Below are the code and all the weights of a small trained network. Each question names an input and a target symbol and asks about switching units off, where a switched-off unit gives its printed mean instead of its output.

import numpy as np


def w(rows, s, z=0):
    codes = np.array(rows[::2]) - 128.0
    scale = np.full(codes.shape[1], s)
    scale[-1] = z or s
    return codes * scale


def norm(h):
    return h / np.sqrt((h * h).mean(-1, keepdims=True) + 1e-5)


def f(y):
    return np.maximum(y, 0)


def softmax(a):
    e = np.exp(a - a.max(-1, keepdims=True))
    return e / e.sum(-1, keepdims=True)


def log_softmax(a):
    a = a - a.max(-1, keepdims=True)
    return a - np.log(np.exp(a).sum(-1, keepdims=True))


def net(x, mask):
    ids = ['γδζηλξπφ'.index(c) for c in x.split()]
    T = len(ids)
    res = E[ids] + P[:T]
    q, k, v = (norm(res) @ M[0].T for M in (Q, K, V))
    z = softmax(np.where(np.tri(T) > 0, q @ k.T / 2**0.5, -1e9)) @ v
    res = res + np.where(mask[0], z, O[0][:, -1]) @ O[0][:, :-1]
    y = f(norm(res) @ A[0][:, :-1].T + A[0][:, -1])
    res = res + np.where(mask[1:13], y, B[0][:, -1]) @ B[0][:, :-1]
    return log_softmax(norm(res)[-1] @ U[:, :-1].T + U[:, -1])


Q, K, V, O, A, B = {}, {}, {}, {}, {}, {}
E = w([
[200,125,161,161,166,119,199],'γ',
[139,142,124,206,147,167,174],'δ',
[220,192,187,148,88,107,117],'ζ',
[108,155,87,154,100,161,142],'η',
[160,186,124,199,127,174,62],'λ',
[108,147,99,175,132,181,75],'ξ',
[102,203,101,160,139,185,67],'π',
[225,140,86,5,102,169,176],'φ',
],0.019)
P = w([
[91,52,72,61,142,58,77],'0',
[114,118,128,173,2,107,168],'1',
[76,131,127,134,59,138,166],'2',
[109,92,136,123,57,153,172],'3',
[85,94,142,103,72,184,161],'4',
[71,126,178,112,50,234,170],'5',
[115,105,133,94,63,164,122],'6',
],0.008)
Q[0] = w([
[66,152,30,201,44,210,89],'h1',
[246,136,210,121,46,121,151],'h1',
],0.012)
K[0] = w([
[126,101,67,119,162,30,88],'h1',
[139,125,117,94,130,249,110],'h1',
],0.014)
V[0] = w([
[50,86,44,132,104,128,203],'h1',
[163,109,117,252,241,183,159],'h1',
],0.012)
O[0] = w([
[202,176,33,250,228,217,145,254],'h1',
[76,166,25,153,95,55,203,62],'h1',
],0.012,0.0077)
A[0] = w([
[178,144,134,104,86,177,153,115],'n1',
[118,128,82,88,90,166,34,110],'n2',
[61,57,202,71,109,76,127,142],'n3',
[125,208,59,202,138,107,158,147],'n4',
[166,132,95,49,144,135,149,110],'n5',
[158,125,244,86,163,182,118,88],'n6',
[66,138,149,104,81,71,231,52],'n7',
[106,89,248,89,179,102,97,1],'n8',
[166,60,168,142,170,92,192,137],'n9',
[138,160,186,195,79,149,150,119],'n10',
[206,117,174,64,185,235,137,86],'n11',
[103,115,93,170,125,161,132,44],'n12',
],0.013,0.0039)
B[0] = w([
[150,72,109,125,99,175,130,179],'n1',
[106,104,142,122,60,167,162,170],'n2',
[169,216,154,174,172,124,140,182],'n3',
[138,81,147,135,167,101,111,230],'n4',
[130,105,53,61,149,96,137,146],'n5',
[139,97,72,73,139,111,180,184],'n6',
[152,143,138,107,116,131,41,185],'n7',
[93,90,126,128,252,73,155,147],'n8',
[119,117,137,168,54,137,73,136],'n9',
[113,125,134,124,65,121,120,172],'n10',
[180,180,56,94,116,90,111,253],'n11',
[108,75,156,107,147,152,175,170],'n12',
],0.016,0.013)
U = w([
[77,66,65,150,153,104,13,1],'γ',
[59,166,72,189,148,121,216,129],'δ',
[133,98,215,103,215,129,141,230],'ζ',
[189,163,154,196,208,249,123,171],'η',
[112,213,146,151,106,150,77,186],'λ',
[109,16,180,170,156,167,123,218],'ξ',
[100,63,155,127,58,254,87,130],'π',
[145,112,68,29,145,167,136,100],'φ',
],0.0073,0.002)

Each question gives the input, a string of symbols that net reads in full, and the target symbol t.
The units are the heads (2 rows each of Q, K, V and O) and the neurons (one row each of A and B). Each row of codes is followed by its name. A weight is (code - 128) times the scale printed after its matrix; where a second scale follows, it is the last column's (O, A, B and U).
mask holds one flag per unit, heads first, then neurons. A switched-off unit (its flag False) gives its mean, the last column of its rows in O or B, instead of its output. The means were averaged over made-up inputs and are rounded, as every weight is.
A unit's drop is (log p(t) with every unit on - log p(t) with that unit switched off) / (log p(t) with every unit on - log p(t) with every unit switched off).
The circuit of an input: a set's keep is (log p(t) with only the set's units on - log p(t) with every unit switched off) / (log p(t) with every unit on - log p(t) with every unit switched off). Starting from the 12 units with the biggest drops (on a tie, the unit counted first), units are removed one at a time, each time the one whose removal leaves the highest keep (on an exact tie, the one counted first), for as long as the keep stays at least 0.8.
circuit, biggest first: the units of the circuit, biggest drop first
k most important neurons: the k neurons with the biggest drops, biggest first
drop of u: that unit's drop, to one decimal
input λ η λ η λ η, target λ: circuit, biggest first => (h1 n3 n7)
input η η φ ζ, target φ: circuit, biggest first => (n6 h1 n11)
input γ γ γ δ ζ η, target γ: circuit, biggest first => (h1 n7 n4 n11)
input ζ η ξ γ λ η λ, target ζ: circuit, biggest first => (h1 n8)
input η φ ζ, target φ: circuit, biggest first => (h1 n6 n11)
input γ γ η η φ δ, target γ: most important neuron => (n7)
input π φ π, target π: circuit, biggest first => (h1 n11)
input ζ ξ φ γ η η, target ζ: circuit, biggest first => (h1 n8)
input γ φ λ δ η φ π, target γ: circuit, biggest first => (h1 n4 n7 n11)
input ζ φ γ η φ γ, target φ: 3 most important neurons => (n6 n11 n3)
input ζ ξ π π π, target ζ: 2 most important neurons => (n8 n3)
input δ λ γ λ λ, target δ: drop of h1 => 1.0
input ζ η φ ξ δ δ ξ, target ζ: drop of n3 => 0.2
input φ δ π, target φ: drop of n12 => 0.0
input γ π φ λ λ ζ, target λ: most important neuron => (n3)
